Below are the code and all the weights of a small trained network. Each question names an input and a class and asks about switching units off, where a switched-off unit gives its printed mean instead of its output.

import numpy as np


def w(rows, s, z=0):
    codes = np.array(rows[::2]) - 128.0
    scale = np.full(codes.shape[1], s)
    scale[-1] = z or s
    return codes * scale


def f(y):
    return np.maximum(y, 0)


def log_softmax(a):
    a = a - a.max(-1, keepdims=True)
    return a - np.log(np.exp(a).sum(-1, keepdims=True))


def net(x, mask):
    res = np.array(x, float).reshape(1, 8) / 4 @ E
    y = f(res @ A[0][:, :-1].T + A[0][:, -1])
    res = res + np.where(mask, y, B[0][:, -1]) @ B[0][:, :-1]
    return log_softmax(res[-1] @ U[:, :-1].T + U[:, -1])


A, B = {}, {}
E = w([
[112,124,190,99,2],'x0',
[117,106,110,140,115],'x1',
[140,146,138,117,136],'x2',
[141,148,138,114,142],'x3',
[212,78,183,218,109],'x4',
[79,64,232,117,187],'x5',
[114,88,111,138,113],'x6',
[119,111,116,141,118],'x7',
],0.0095)
A[0] = w([
[126,133,88,40,170,255],'N0',
[100,127,92,61,122,69],'N1',
[234,96,143,195,127,76],'N2',
[114,140,175,108,58,118],'N3',
[86,93,144,132,145,238],'N4',
[122,148,119,128,95,171],'N5',
[151,177,145,121,68,129],'N6',
[198,115,171,176,99,82],'N7',
[56,166,112,89,124,68],'N8',
[174,114,167,188,130,118],'N9',
[109,125,167,117,87,194],'N10',
[194,122,138,174,113,83],'N11',
[165,132,135,194,124,74],'N12',
[161,169,124,128,153,137],'N13',
[63,118,235,127,195,204],'N14',
[202,139,47,137,84,79],'N15',
[190,201,38,125,89,188],'N16',
[139,164,91,126,96,104],'N17',
[148,140,92,189,246,201],'N18',
],0.012,0.0045)
B[0] = w([
[129,162,133,151,72,209],'N0',
[70,209,148,128,113,165],'N1',
[54,172,164,46,81,222],'N2',
[160,113,9,1,144,184],'N3',
[206,119,166,197,80,184],'N4',
[170,153,130,138,127,161],'N5',
[166,114,109,103,172,176],'N6',
[50,170,118,122,58,197],'N7',
[50,198,168,154,109,176],'N8',
[110,185,76,129,67,195],'N9',
[205,97,50,98,174,181],'N10',
[62,156,172,145,93,185],'N11',
[109,142,118,127,149,175],'N12',
[144,101,115,131,65,160],'N13',
[154,93,191,133,146,235],'N14',
[150,54,179,146,227,200],'N15',
[147,88,204,194,166,233],'N16',
[107,76,147,191,117,164],'N17',
[160,143,41,72,133,245],'N18',
],0.0083,0.012)
U = w([
[2,244,161,128,120,68],'0',
[202,131,225,177,164,126],'1',
[198,199,123,149,116,254],'2',
[216,181,19,89,149,61],'3',
],0.0085,0.0056)

Each question gives the input, the list of numbers given to net, and the class t.
The units are the neurons (one row each of A and B). Each row of codes is followed by its name. A weight is (code - 128) times the scale printed after its matrix; where a second scale follows, it is the last column's (A, B and U).
mask holds one flag per neuron, in row order. A switched-off neuron (its flag False) gives its mean, the last column of its row in B, instead of its output. The means were averaged over made-up inputs and are rounded, as every weight is.
A unit's drop is (log p(t) with every unit on - log p(t) with that unit switched off) / (log p(t) with every unit on - log p(t) with every unit switched off).
The circuit of an input: a set's keep is (log p(t) with only the set's units on - log p(t) with every unit switched off) / (log p(t) with every unit on - log p(t) with every unit switched off). Starting from the 12 units with the biggest drops (on a tie, the unit counted first), units are removed one at a time, each time the one whose removal leaves the highest keep (on an exact tie, the one counted first), for as long as the keep stays at least 0.8.
circuit, biggest first: the units of the circuit, biggest drop first
most important unit: the unit with the biggest drop
k most important neurons: the k neurons with the biggest drops, biggest first
drop of u: that unit's drop, to one decimal
input [7,6,-1,-3,4,3,3,-4], class 3: most important unit => N3
input [3,8,-3,-6,4,-1,1,4], class 0: 4 most important neurons => [N18, N7, N2, N11]
input [5,8,0,5,-3,2,4,5], class 3: circuit, biggest first => [N3, N10]
input [5,7,4,-7,-2,6,1,0], class 1: 2 most important neurons => [N18, N14]
input [-6,-8,-3,-2,6,6,7,5], class 2: circuit, biggest first => [N18, N9]
input [-5,-7,-1,-6,4,6,-8,4], class 2: 2 most important neurons => [N18, N16]
input [-2,-3,8,7,6,-6,0,6], class 0: circuit, biggest first => [N2, N11]
input [4,1,-8,8,6,1,-1,2], class 0: circuit, biggest first => [N7, N2]
input [-3,0,-5,3,4,3,4,1], class 0: circuit, biggest first => [N2, N16]
input [-4,4,7,-1,0,-4,-1,-5], class 1: 2 most important neurons => [N16, N3]
input [8,-3,-5,-3,6,-2,-6,2], class 3: 3 most important neurons => [N3, N10, N6]
input [-7,-6,4,-7,6,1,3,3], class 3: 2 most important neurons => [N18, N8]
input [8,8,0,-1,5,-7,7,-8], class 3: 4 most important neurons => [N3, N10, N6, N14]
input [-8,-2,6,1,-4,6,3,-7], class 3: most important unit => N18
input [-6,0,1,-1,3,2,0,-6], class 3: 2 most important neurons => [N18, N16]
input [8,-8,-5,-8,8,3,-4,0], class 0: 3 most important neurons => [N7, N2, N11]
input [3,-1,-7,-5,-2,3,3,-6], class 1: 2 most important neurons => [N18, N9]
input [-3,-5,1,0,-4,-7,2,7], class 1: 2 most important neurons => [N16, N15]
input [-5,-7,8,-6,-7,-6,-5,2], class 0: 2 most important neurons => [N8, N1]
input [-1,-3,6,-7,-3,8,7,-4], class 1: most important unit => N14
input [8,0,-5,2,-7,-8,-1,7], class 1: drop of N7 => 0.1
input [1,-3,2,3,0,-5,-1,-2], class 1: drop of N16 => 0.1
input [-3,-4,-5,-5,8,0,8,8], class 0: drop of N7 => 0.0
